Below are the code and all the weights of a small trained network. Each question names an input and a target symbol and asks about switching units off, where a switched-off unit gives its printed mean instead of its output.

import numpy as np


def w(rows, s, z=0):
    codes = np.array(rows[::2]) - 128.0
    scale = np.full(codes.shape[1], s)
    scale[-1] = z or s
    return codes * scale


def f(y):
    return np.maximum(y, 0)


def softmax(a):
    e = np.exp(a - a.max(-1, keepdims=True))
    return e / e.sum(-1, keepdims=True)


def log_softmax(a):
    a = a - a.max(-1, keepdims=True)
    return a - np.log(np.exp(a).sum(-1, keepdims=True))


def net(x, mask):
    ids = ['ΓΔελμξπστφ'.index(c) for c in x.split()]
    T = len(ids)
    res = E[ids] + P[:T]
    r = res
    for j in range(3):
        rows = slice(3 * j, 3 * j + 3)
        q, k, v = (r @ M[0][rows].T for M in (Q, K, V))
        z = softmax(np.where(np.tri(T) > 0, q @ k.T / 3**0.5, -1e9)) @ v
        o = O[0][rows]
        res = res + np.where(mask[j], z, o[:, -1]) @ o[:, :-1]
    y = f(res @ A[0][:, :-1].T + A[0][:, -1])
    res = res + np.where(mask[3:27], y, B[0][:, -1]) @ B[0][:, :-1]
    return log_softmax(res[-1] @ U[:, :-1].T + U[:, -1])


Q, K, V, O, A, B = {}, {}, {}, {}, {}, {}
E = w([
[196,80,84,81,150,152,232,147,66,118,196],'Γ',
[111,72,145,214,75,196,163,143,166,55,153],'Δ',
[176,130,95,158,29,157,106,181,218,140,174],'ε',
[70,92,143,90,123,137,98,3,179,124,187],'λ',
[83,215,216,213,154,144,176,123,156,162,138],'μ',
[196,121,54,122,159,50,117,102,195,143,97],'ξ',
[140,165,105,225,141,146,175,94,15,97,121],'π',
[79,186,144,48,129,62,75,203,95,154,107],'σ',
[81,153,145,122,101,166,122,56,55,157,25],'τ',
[149,91,103,108,236,195,95,169,73,157,54],'φ',
],0.0062)
P = w([
[149,96,175,129,140,98,74,153,89,72,140],'0',
[93,23,104,204,134,101,83,160,89,185,159],'1',
[159,115,177,117,143,105,93,151,101,70,128],'2',
[119,66,106,180,101,107,150,151,122,204,121],'3',
[162,128,176,117,149,102,101,142,110,68,117],'4',
[123,121,96,152,101,136,177,136,148,197,115],'5',
[174,136,176,113,146,110,106,131,113,68,114],'6',
[119,179,77,133,122,179,179,123,172,185,119],'7',
[182,152,173,105,148,117,113,122,118,63,102],'8',
[116,253,47,116,147,235,170,104,196,170,130],'9',
],0.0055)
Q[0] = w([
[149,121,73,130,126,219,157,153,109,147,109],'h0',
[108,158,71,195,100,108,159,93,67,106,131],'h0',
[164,145,113,192,98,117,93,200,149,78,172],'h0',
[98,186,154,188,126,113,92,207,129,176,95],'h1',
[107,83,109,199,115,171,155,92,135,107,150],'h1',
[131,111,97,103,189,144,145,125,44,161,106],'h1',
[138,108,162,203,62,176,194,133,173,67,235],'h2',
[4,158,153,91,82,81,85,97,219,197,141],'h2',
[214,72,14,67,130,88,100,170,209,131,179],'h2',
],0.027)
K[0] = w([
[150,97,88,141,107,200,183,173,112,174,89],'h0',
[130,165,96,204,81,100,197,59,74,86,98],'h0',
[177,159,125,204,90,142,124,205,157,42,162],'h0',
[106,221,208,189,126,121,102,251,130,161,91],'h1',
[118,104,170,161,110,210,163,78,129,31,150],'h1',
[124,135,124,48,182,165,161,129,15,164,91],'h1',
[138,113,164,197,66,162,182,121,173,74,236],'h2',
[31,150,187,90,74,72,70,89,232,161,146],'h2',
[213,79,43,63,137,88,108,161,212,118,174],'h2',
],0.022)
V[0] = w([
[100,127,163,159,144,151,161,138,123,139,157],'h0',
[87,62,200,119,141,24,165,180,163,160,127],'h0',
[115,103,157,141,134,114,141,142,135,138,134],'h0',
[56,127,178,89,131,242,115,166,99,149,186],'h1',
[167,132,130,130,175,119,100,104,167,125,107],'h1',
[221,122,69,167,150,11,135,73,181,85,43],'h1',
[109,186,43,157,240,143,147,111,203,174,212],'h2',
[93,227,11,91,75,202,205,103,200,186,78],'h2',
[121,200,100,114,164,101,63,136,125,2,172],'h2',
],0.0068)
O[0] = w([
[124,116,129,141,161,142,190,122,114,119,144,141],'h0',
[26,178,85,107,139,138,121,163,136,120,189,110],'h0',
[107,126,108,120,138,136,162,126,117,113,135,141],'h0',
[215,81,201,138,145,130,159,109,124,194,106,74],'h1',
[96,159,106,128,168,142,95,126,158,114,146,140],'h1',
[29,194,36,114,130,159,75,151,143,49,171,195],'h1',
[183,81,139,202,219,76,128,169,108,172,203,122],'h2',
[86,15,176,144,92,57,88,158,73,161,118,9],'h2',
[254,150,152,129,149,99,76,93,159,95,96,118],'h2',
],0.0043,0.0014)
A[0] = w([
[134,161,107,122,109,85,133,137,96,103,128,248],'n0',
[93,131,131,89,164,145,85,123,135,86,95,139],'n1',
[91,92,117,138,100,126,105,144,91,153,137,118],'n2',
[138,144,107,128,69,147,121,161,134,149,153,156],'n3',
[117,165,191,109,143,95,116,78,81,96,154,104],'n4',
[156,129,152,115,150,83,204,134,146,134,144,154],'n5',
[131,96,149,66,119,145,152,103,136,84,119,83],'n6',
[100,159,90,131,121,142,183,101,123,164,139,91],'n7',
[73,98,133,147,120,165,111,150,107,108,144,230],'n8',
[137,135,148,126,85,127,124,118,107,72,93,28],'n9',
[152,111,148,130,144,158,97,125,125,90,132,41],'n10',
[116,117,134,145,127,168,108,131,142,169,124,96],'n11',
[75,186,88,110,134,175,155,125,148,128,142,8],'n12',
[120,125,121,108,154,105,131,119,129,177,144,215],'n13',
[106,146,151,125,152,167,136,108,126,158,104,166],'n14',
[111,157,196,132,138,130,138,162,136,76,92,87],'n15',
[112,9,177,168,124,38,86,156,52,119,137,3],'n16',
[114,171,140,83,138,96,102,163,114,125,142,72],'n17',
[124,143,134,98,107,116,96,125,163,122,145,132],'n18',
[100,130,122,145,148,142,101,89,134,56,162,60],'n19',
[141,112,131,134,85,106,124,97,135,163,84,188],'n20',
[175,95,126,166,116,118,144,95,133,151,111,192],'n21',
[154,141,144,102,158,119,126,163,54,79,122,16],'n22',
[143,113,174,73,100,130,136,153,134,77,159,147],'n23',
],0.014,0.0018)
B[0] = w([
[155,132,92,131,62,140,158,129,117,142,165,252],'n0',
[138,106,111,113,199,137,58,139,108,174,92,241],'n1',
[160,147,149,158,173,75,155,123,126,112,147,197],'n2',
[121,116,114,145,132,193,142,103,149,120,101,178],'n3',
[76,130,177,83,111,112,112,29,162,140,137,199],'n4',
[161,154,91,128,139,103,93,108,129,127,183,191],'n5',
[85,135,104,96,180,144,147,146,98,166,171,178],'n6',
[116,89,154,118,99,151,124,161,180,128,77,207],'n7',
[153,134,107,152,139,109,136,160,99,164,135,204],'n8',
[77,135,102,148,77,117,102,151,47,133,105,193],'n9',
[125,125,132,142,166,146,164,144,132,84,92,180],'n10',
[135,136,109,97,82,78,148,132,113,121,125,173],'n11',
[106,131,168,119,84,179,124,157,128,103,174,177],'n12',
[139,121,116,166,109,135,169,136,100,137,85,211],'n13',
[127,117,99,154,111,182,130,105,170,114,155,202],'n14',
[181,115,192,189,116,111,61,146,121,117,161,208],'n15',
[33,140,250,136,162,149,126,193,68,59,145,203],'n16',
[142,88,122,138,122,52,131,153,163,151,118,191],'n17',
[120,117,153,131,91,171,142,116,153,140,109,193],'n18',
[134,137,124,153,155,84,196,81,107,137,92,231],'n19',
[147,129,82,120,162,126,114,141,104,148,157,189],'n20',
[132,118,98,131,129,74,137,133,138,157,96,237],'n21',
[143,159,125,47,122,120,111,144,139,50,78,204],'n22',
[83,109,147,94,113,102,178,194,169,148,167,186],'n23',
],0.021,0.0029)
U = w([
[116,178,101,63,137,127,152,151,129,98,210,87],'Γ',
[88,118,193,183,170,89,164,199,60,113,146,175],'Δ',
[92,103,141,128,38,247,150,154,190,109,114,207],'ε',
[70,118,170,89,173,136,161,76,152,157,108,77],'λ',
[166,149,179,157,138,142,95,89,162,113,196,121],'μ',
[240,113,2,156,127,67,151,82,158,237,95,222],'ξ',
[119,176,150,113,76,112,142,82,89,65,73,77],'π',
[122,101,182,77,91,78,90,162,162,146,108,3],'σ',
[90,139,104,107,123,170,69,123,61,169,169,61],'τ',
[152,126,144,111,196,181,95,146,141,85,87,98],'φ',
],0.0054,0.0026)

Each question gives the input, a string of symbols that net reads in full, and the target symbol t.
The units are the heads (3 rows each of Q, K, V and O) and the neurons (one row each of A and B). Each row of codes is followed by its name. A weight is (code - 128) times the scale printed after its matrix; where a second scale follows, it is the last column's (O, A, B and U).
mask holds one flag per unit, heads first, then neurons. A switched-off unit (its flag False) gives its mean, the last column of its rows in O or B, instead of its output. The means were averaged over made-up inputs and are rounded, as every weight is.
A unit's drop is (log p(t) with every unit on - log p(t) with that unit switched off) / (log p(t) with every unit on - log p(t) with every unit switched off).
The circuit of an input: a set's keep is (log p(t) with only the set's units on - log p(t) with every unit switched off) / (log p(t) with every unit on - log p(t) with every unit switched off). Starting from the 12 units with the biggest drops (on a tie, the unit counted first), units are removed one at a time, each time the one whose removal leaves the highest keep (on an exact tie, the one counted first), for as long as the keep stays at least 0.8.
units of the circuit, in order: the units of the circuit, biggest drop first
most important unit: the unit with the biggest drop
top k neurons: the k neurons with the biggest drops, biggest first
heads that matter: for each layer, one digit per head in row order, 1 if its drop is at least 0.15 and else 0, layers parted by /
drop when u is switched off: that unit's drop, to one decimal
input Γ φ φ ε λ λ ξ ε, target ξ: most important unit	h2
input π ξ ε, target ε: heads that matter	000
input π π ξ ξ ε ε σ σ λ Δ, target Δ: units of the circuit, in order	(h2 n16 h1)
input Δ σ φ Δ, target ξ: units of the circuit, in order	(h2 n16 n8)
input Δ ξ Δ λ Γ Δ ξ Γ, target ξ: units of the circuit, in order	(n5 n16)
input σ Δ ξ π Δ σ ξ π, target ξ: top 2 neurons	(n16 n21)
input ξ σ σ τ ξ σ τ λ σ ξ, target ε: units of the circuit, in order	(n12 n7)
input ξ ε π τ, target Δ: units of the circuit, in order	(h2 n2 n16)
input π π Γ τ φ σ ξ π, target ε: units of the circuit, in order	(n7 n12)
input π σ σ π φ ξ Δ ξ ξ, target ξ: heads that matter	011
input Δ Δ Δ φ Γ λ ξ ξ π φ, target ξ: top 2 neurons	(n16 n11)
input ξ π ξ τ ξ σ π Δ ξ Δ, target ξ: heads that matter	001
input ξ τ φ, target φ: heads that matter	000
input ξ τ π τ φ π σ λ σ σ, target ε: units of the circuit, in order	(n12)
input Γ μ ε ξ σ φ τ σ, target ξ: heads that matter	011
input σ ξ σ Δ φ π, target Δ: units of the circuit, in order	(h2 n16 n2)
input Δ μ φ Γ σ τ τ Δ π π, target ξ: units of the circuit, in order	(h0 n16)
input π Δ ε ε, target ξ: units of the circuit, in order	(n21 n16)
input π ξ σ λ ξ ξ π ξ, target ε: units of the circuit, in order	(h1 n12 n7)
input ξ φ Γ σ π, target π: most important unit	n22
input ε ξ σ ξ ξ σ, target ξ: heads that matter	010
input φ ξ ξ Δ ξ ξ μ π φ, target φ: top 2 neurons	(n1 n22)
input μ Γ φ φ ξ π σ φ, target ε: heads that matter	001
input Γ μ Γ π Γ ξ λ, target λ: top 2 neurons	(n4 n19)
input ξ Γ Γ φ, target Δ: drop when n2 is switched off	0.2
input ε μ λ ξ Δ π Δ λ, target ξ: drop when n19 is switched off	-0.1
input π ξ ε ξ Γ μ ξ π σ Γ, target ξ: most important unit	h0
input λ σ σ λ σ λ ε ξ, target Δ: drop when n16 is switched off	1.2
input λ π μ ε τ, target τ: drop when h0 is switched off	0.0
